Below is a small trained network, with its code and all its weights. Each question gives an input and a class and asks what happens when units are switched off, that is, made to give their printed mean instead of their output.

import numpy as np


def w(rows, s, z=0):
    codes = np.array(rows[::2]) - 128.0
    scale = np.full(codes.shape[1], s)
    scale[-1] = z or s
    return codes * scale


def norm(h):
    return h / np.sqrt((h * h).mean(-1, keepdims=True) + 1e-5)


def f(y):
    return np.maximum(y, 0)


def log_softmax(a):
    a = a - a.max(-1, keepdims=True)
    return a - np.log(np.exp(a).sum(-1, keepdims=True))


def net(x, mask):
    res = np.array(x, float).reshape(1, 2) / 4 @ E
    u = 0
    for l in range(3):
        y = f(norm(res) @ A[l][:, :-1].T + A[l][:, -1])
        res = res + np.where(mask[u : u + 3], y, B[l][:, -1]) @ B[l][:, :-1]
        u += 3
    return log_softmax(norm(res)[-1] @ U[:, :-1].T + U[:, -1])


A, B = {}, {}
E = w([
[76,252,120,98,158,128,139,141,88,100],'x0',
[121,71,143,56,63,112,189,182,141,70],'x1',
],0.0031)
A[0] = w([
[230,41,247,202,72,190,81,136,178,183,105],'L0N1',
[138,97,217,50,65,106,207,246,166,41,252],'L0N2',
[166,69,130,164,81,73,186,127,187,153,50],'L0N3',
],0.0015,0.0012)
B[0] = w([
[37,181,22,37,136,114,93,110,42,65,196],'L0N1',
[92,193,159,250,228,112,58,77,134,199,254],'L0N2',
[128,136,74,61,172,108,121,82,51,101,161],'L0N3',
],0.0022,0.003)
A[1] = w([
[92,134,189,63,87,136,236,214,145,53,176],'L1N1',
[55,159,94,135,192,106,51,82,63,126,148],'L1N2',
[123,70,253,39,61,75,253,243,159,46,5],'L1N3',
],0.0025,0.0023)
B[1] = w([
[153,117,129,157,190,129,60,88,124,168,207],'L1N1',
[135,82,208,161,105,122,158,162,171,129,253],'L1N2',
[142,225,191,252,189,176,55,101,142,215,193],'L1N3',
],0.0047,0.004)
A[2] = w([
[45,254,109,55,179,109,151,168,5,41,189],'L2N1',
[164,66,168,153,151,157,101,121,179,162,206],'L2N2',
[66,106,204,115,116,77,166,198,207,89,2],'L2N3',
],0.0033,0.00066)
B[2] = w([
[169,3,71,72,94,116,90,120,132,115,225],'L2N1',
[116,172,114,82,124,122,144,149,112,102,252],'L2N2',
[121,159,108,129,74,107,199,129,118,139,172],'L2N3',
],0.0058,0.004)
U = w([
[132,191,181,180,200,136,57,124,134,168,184],'0',
[154,40,52,68,105,104,76,118,118,118,163],'1',
[105,191,140,116,60,97,254,154,124,114,123],'2',
[128,147,102,130,124,200,182,100,127,100,4],'3',
],0.009,0.0042)

Each question gives the input, the list of numbers given to net, and the class t.
The units are the neurons (one row each of A and B). Each row of codes is followed by its name. A weight is (code - 128) times the scale printed after its matrix; where a second scale follows, it is the last column's (A, B and U).
mask holds one flag per neuron, layer by layer. A switched-off neuron (its flag False) gives its mean, the last column of its row in B, instead of its output. The means were averaged over made-up inputs and are rounded, as every weight is.
A unit's drop is (log p(t) with every unit on - log p(t) with that unit switched off) / (log p(t) with every unit on - log p(t) with every unit switched off).
The circuit of an input: a set's keep is (log p(t) with only the set's units on - log p(t) with every unit switched off) / (log p(t) with every unit on - log p(t) with every unit switched off). Starting from all 9 units, units are removed one at a time, each time the one whose removal leaves the highest keep (on an exact tie, the one counted first), for as long as the keep stays at least 0.8.
circuit, biggest first: the units of the circuit, biggest drop first
most important unit: the unit with the biggest drop
top k neurons: the k neurons with the biggest drops, biggest first
k most important neurons of layer l: the k neurons of layer l with the biggest drops, biggest first
drop of u: that unit's drop, to one decimal
input [5,3], class 1: top 2 neurons => [L2N1; L1N3]
input [-3,1], class 2: most important unit => L0N1
input [2,-2], class 2: top 2 neurons => [L1N2; L1N3]
input [3,1], class 2: circuit, biggest first => [L1N3; L2N3]
input [-7,7], class 0: circuit, biggest first => [L1N3; L2N1]
input [8,8], class 0: circuit, biggest first => [L1N3; L1N1]
input [0,-3], class 2: top 3 neurons => [L1N1; L1N3; L0N2]
input [-2,-3], class 2: top 2 neurons => [L1N1; L1N3]
input [-4,5], class 0: top 2 neurons => [L1N3; L2N1]
input [0,1], class 2: 2 most important neurons of layer 1 => [L1N3; L1N1]
input [3,-2], class 2: top 3 neurons => [L1N2; L1N3; L1N1]
input [-2,-2], class 2: drop of L1N2 => 0.1
input [-4,7], class 0: drop of L1N3 => 0.7
input [7,-2], class 1: drop of L1N2 => 0.0
input [-1,3], class 2: most important unit => L0N2
